Below is a small trained network, with its code and all its weights. Each question gives an input and a target symbol and asks what happens when units are switched off, that is, made to give their printed mean instead of their output.

import numpy as np


def w(rows, s, z=0):
    codes = np.array(rows[::2]) - 128.0
    scale = np.full(codes.shape[1], s)
    scale[-1] = z or s
    return codes * scale


def f(y):
    return y / 2 * (1 + np.tanh(0.7978845608 * (y + 0.044715 * y**3)))


def softmax(a):
    e = np.exp(a - a.max(-1, keepdims=True))
    return e / e.sum(-1, keepdims=True)


def log_softmax(a):
    a = a - a.max(-1, keepdims=True)
    return a - np.log(np.exp(a).sum(-1, keepdims=True))


def net(x, mask):
    ids = ['Γαδεζημξφψ'.index(c) for c in x.split()]
    T = len(ids)
    res = E[ids] + P[:T]
    u = 0
    for l in range(2):
        r = res
        for j in range(3):
            rows = slice(3 * j, 3 * j + 3)
            q, k, v = (r @ M[l][rows].T for M in (Q, K, V))
            z = softmax(np.where(np.tri(T) > 0, q @ k.T / 3**0.5, -1e9)) @ v
            o = O[l][rows]
            res = res + np.where(mask[u + j], z, o[:, -1]) @ o[:, :-1]
        u += 3
        y = f(res @ A[l][:, :-1].T + A[l][:, -1])
        res = res + np.where(mask[u : u + 4], y, B[l][:, -1]) @ B[l][:, :-1]
        u += 4
    return log_softmax(res[-1] @ U[:, :-1].T + U[:, -1])


Q, K, V, O, A, B = {}, {}, {}, {}, {}, {}
E = w([
[203,122,62,166,85,142],'Γ',
[146,71,116,154,166,106],'α',
[82,114,84,54,53,91],'δ',
[169,129,198,60,136,195],'ε',
[83,99,251,128,167,127],'ζ',
[136,148,127,160,139,104],'η',
[128,191,140,158,118,105],'μ',
[114,164,159,29,177,94],'ξ',
[38,115,37,182,80,116],'φ',
[44,91,219,114,66,87],'ψ',
],0.022)
P = w([
[27,107,77,123,172,158],'0',
[110,114,116,136,153,117],'1',
[34,122,79,122,188,172],'2',
[156,118,133,143,126,96],'3',
[57,126,101,109,174,163],'4',
[185,122,136,146,119,79],'5',
[85,108,124,108,155,150],'6',
[216,125,143,146,110,76],'7',
[98,117,134,110,138,151],'8',
[244,128,144,145,110,59],'9',
[96,118,131,109,142,146],'10',
[234,133,151,151,95,78],'11',
],0.011)
Q[0] = w([
[22,114,79,128,169,172],'0.h1',
[163,111,79,107,127,120],'0.h1',
[116,83,145,123,49,204],'0.h1',
[160,84,157,142,70,123],'0.h2',
[130,166,131,131,153,175],'0.h2',
[190,156,156,117,80,87],'0.h2',
[21,143,101,95,102,251],'0.h3',
[148,114,167,98,158,93],'0.h3',
[128,115,182,106,152,130],'0.h3',
],0.012)
K[0] = w([
[22,155,67,129,148,251],'0.h1',
[174,225,72,115,66,113],'0.h1',
[66,145,107,185,112,85],'0.h1',
[175,161,161,149,75,104],'0.h2',
[122,115,112,102,208,142],'0.h2',
[174,93,129,114,114,54],'0.h2',
[38,104,61,124,155,155],'0.h3',
[129,142,198,85,167,72],'0.h3',
[122,74,158,62,201,110],'0.h3',
],0.011)
V[0] = w([
[115,200,127,50,167,145],'0.h1',
[128,61,120,116,210,72],'0.h1',
[187,16,92,121,183,126],'0.h1',
[92,136,90,116,209,130],'0.h2',
[56,73,114,151,139,213],'0.h2',
[119,56,39,121,151,2],'0.h2',
[88,107,96,111,135,221],'0.h3',
[135,123,182,48,121,166],'0.h3',
[142,28,162,118,166,134],'0.h3',
],0.0087)
O[0] = w([
[128,134,76,55,101,124,172],'0.h1',
[191,90,109,177,158,202,253],'0.h1',
[74,196,155,28,172,252,124],'0.h1',
[179,133,141,173,106,245,194],'0.h2',
[154,238,141,139,92,121,177],'0.h2',
[68,111,141,61,77,200,155],'0.h2',
[142,106,141,125,97,25,92],'0.h3',
[120,232,120,128,94,71,220],'0.h3',
[136,255,170,159,71,107,222],'0.h3',
],0.0069,0.0061)
A[0] = w([
[57,61,39,240,166,124,244],'0.n1',
[251,155,19,80,124,194,252],'0.n2',
[111,94,2,142,102,56,87],'0.n3',
[113,32,115,74,23,26,102],'0.n4',
],0.0071,0.0032)
B[0] = w([
[238,15,147,183,171,58,195],'0.n1',
[206,167,83,117,2,169,254],'0.n2',
[94,161,127,44,201,76,157],'0.n3',
[124,138,47,211,121,239,172],'0.n4',
],0.0085,0.0058)
Q[1] = w([
[131,177,45,98,111,135],'1.h1',
[147,119,254,179,129,180],'1.h1',
[108,94,128,150,130,74],'1.h1',
[155,188,172,167,147,90],'1.h2',
[140,107,134,177,186,132],'1.h2',
[106,113,68,135,106,91],'1.h2',
[112,168,90,89,154,102],'1.h3',
[227,96,120,135,152,134],'1.h3',
[167,104,104,149,114,154],'1.h3',
],0.0093)
K[1] = w([
[143,120,43,99,113,139],'1.h1',
[69,162,223,216,167,165],'1.h1',
[138,140,99,201,125,114],'1.h1',
[19,171,194,64,202,87],'1.h2',
[60,89,139,119,143,98],'1.h2',
[138,210,72,155,120,131],'1.h2',
[148,152,132,15,139,101],'1.h3',
[196,135,1,131,182,173],'1.h3',
[163,91,87,116,75,132],'1.h3',
],0.0072)
V[1] = w([
[2,134,216,114,119,69],'1.h1',
[93,176,67,108,71,66],'1.h1',
[83,123,149,122,113,102],'1.h1',
[173,154,64,181,145,128],'1.h2',
[92,131,44,180,149,147],'1.h2',
[86,75,92,70,191,134],'1.h2',
[127,143,58,162,82,198],'1.h3',
[52,161,120,75,130,176],'1.h3',
[132,198,61,61,87,114],'1.h3',
],0.0078)
O[1] = w([
[88,112,100,219,137,130,135],'1.h1',
[159,68,98,58,132,150,116],'1.h1',
[123,111,49,206,147,80,118],'1.h1',
[34,2,127,2,92,138,139],'1.h2',
[122,163,151,80,193,71,67],'1.h2',
[100,190,71,178,123,95,2],'1.h2',
[100,106,155,246,112,132,170],'1.h3',
[224,95,137,14,124,136,71],'1.h3',
[144,170,167,92,187,119,121],'1.h3',
],0.0051,0.0082)
A[1] = w([
[165,236,188,55,51,148,227],'1.n1',
[224,221,52,234,86,169,17],'1.n2',
[171,122,3,33,153,141,3],'1.n3',
[226,157,239,222,202,209,134],'1.n4',
],0.0047,0.0012)
B[1] = w([
[76,152,116,66,127,21,229],'1.n1',
[224,81,56,184,160,101,182],'1.n2',
[126,255,234,168,160,98,178],'1.n3',
[61,87,61,138,226,182,244],'1.n4',
],0.0073,0.011)
U = w([
[73,184,214,176,198,137,133],'Γ',
[76,155,4,76,144,211,178],'α',
[140,114,131,110,150,139,87],'δ',
[154,196,120,128,124,70,190],'ε',
[211,189,48,158,163,123,2],'ζ',
[149,113,159,139,116,135,125],'η',
[127,94,87,116,153,71,198],'μ',
[214,106,124,123,45,163,213],'ξ',
[94,191,125,191,1,119,116],'φ',
[152,141,111,136,148,117,74],'ψ',
],0.0094,0.0038)

Each question gives the input, a string of symbols that net reads in full, and the target symbol t.
The units are the heads (3 rows each of Q, K, V and O) and the neurons (one row each of A and B). Each row of codes is followed by its name. A weight is (code - 128) times the scale printed after its matrix; where a second scale follows, it is the last column's (O, A, B and U).
mask holds one flag per unit, layer by layer, with each layer's heads first. A switched-off unit (its flag False) gives its mean, the last column of its rows in O or B, instead of its output. The means were averaged over made-up inputs and are rounded, as every weight is.
A unit's drop is (log p(t) with every unit on - log p(t) with that unit switched off) / (log p(t) with every unit on - log p(t) with every unit switched off).
The circuit of an input: a set's keep is (log p(t) with only the set's units on - log p(t) with every unit switched off) / (log p(t) with every unit on - log p(t) with every unit switched off). Starting from the 12 units with the biggest drops (on a tie, the unit counted first), units are removed one at a time, each time the one whose removal leaves the highest keep (on an exact tie, the one counted first), for as long as the keep stays at least 0.8.
units of the circuit, in order: the units of the circuit, biggest drop first
most important unit: the unit with the biggest drop
k most important neurons: the k neurons with the biggest drops, biggest first
heads that matter: for each layer, one digit per head in row order, 1 if its drop is at least 0.15 and else 0, layers parted by /
input ζ μ ζ ζ η ξ ζ α ζ α μ ε, target α: units of the circuit, in order : [0.h1 1.n4]
input ξ ζ α ζ ξ ξ ζ ζ η α Γ ε, target α: heads that matter : 110 / 000
input ξ ζ μ Γ, target ξ: most important unit : 0.h3
input μ μ ξ, target ε: heads that matter : 100 / 000
input ζ ε μ, target ζ: units of the circuit, in order : [0.h2 1.n2]
input α ζ α ζ ψ ξ ξ μ φ η, target μ: units of the circuit, in order : [0.h2 0.h3 0.n1]
input φ ζ α, target φ: 2 most important neurons : [0.n1 1.n4]
input ζ α ξ α ζ η, target α: units of the circuit, in order : [0.h1 0.h3 1.n4]
input φ ζ ξ α ζ α, target α: units of the circuit, in order : [0.h1 1.n4]
input ζ ζ Γ Γ Γ μ, target Γ: units of the circuit, in order : [0.n2 1.h3]
input ζ α ξ ξ ξ α Γ, target ξ: heads that matter : 000 / 000
input ζ μ ξ Γ ξ φ α, target ξ: heads that matter : 110 / 100
input ζ α ζ μ ε, target ζ: units of the circuit, in order : [1.n2 0.n2 0.h2]
input ξ α ε, target ξ: units of the circuit, in order : [0.n2 0.h2]
input δ ξ φ ψ α Γ ξ φ α Γ ζ ε, target Γ: most important unit : 0.h2
input μ ζ ζ α μ η ζ ξ ζ μ φ α, target μ: units of the circuit, in order : [0.h2 0.n1 0.h3]
input ξ ζ μ, target ξ: heads that matter : 111 / 000
input φ μ φ ζ ε, target φ: units of the circuit, in order : [0.n1 1.h3 0.h1]
input μ ζ η ζ ξ ξ ζ η, target ξ: 2 most important neurons : [0.n2 1.n1]
input α η μ α ζ ζ Γ φ α, target Γ: 2 most important neurons : [0.n2 1.n4]
input α ξ μ, target α: units of the circuit, in order : [0.h1 1.n3]
input ζ δ η, target ζ: 3 most important neurons : [0.n1 0.n2 1.n2]
input ζ ξ ζ ξ ζ ξ α, target ζ: 2 most important neurons : [1.n2 0.n1]
input ε ξ ζ α η η φ ε ζ η, target ε: most important unit : 0.h2
input μ ξ η, target μ: heads that matter : 101 / 000
input ζ α μ ψ Γ ξ Γ α α, target Γ: 2 most important neurons : [0.n2 0.n4]
input ζ ζ ψ α ψ ζ η α ζ μ, target α: heads that matter : 111 / 000
input ζ ξ ζ μ η μ, target μ: most important neuron : [0.n1]
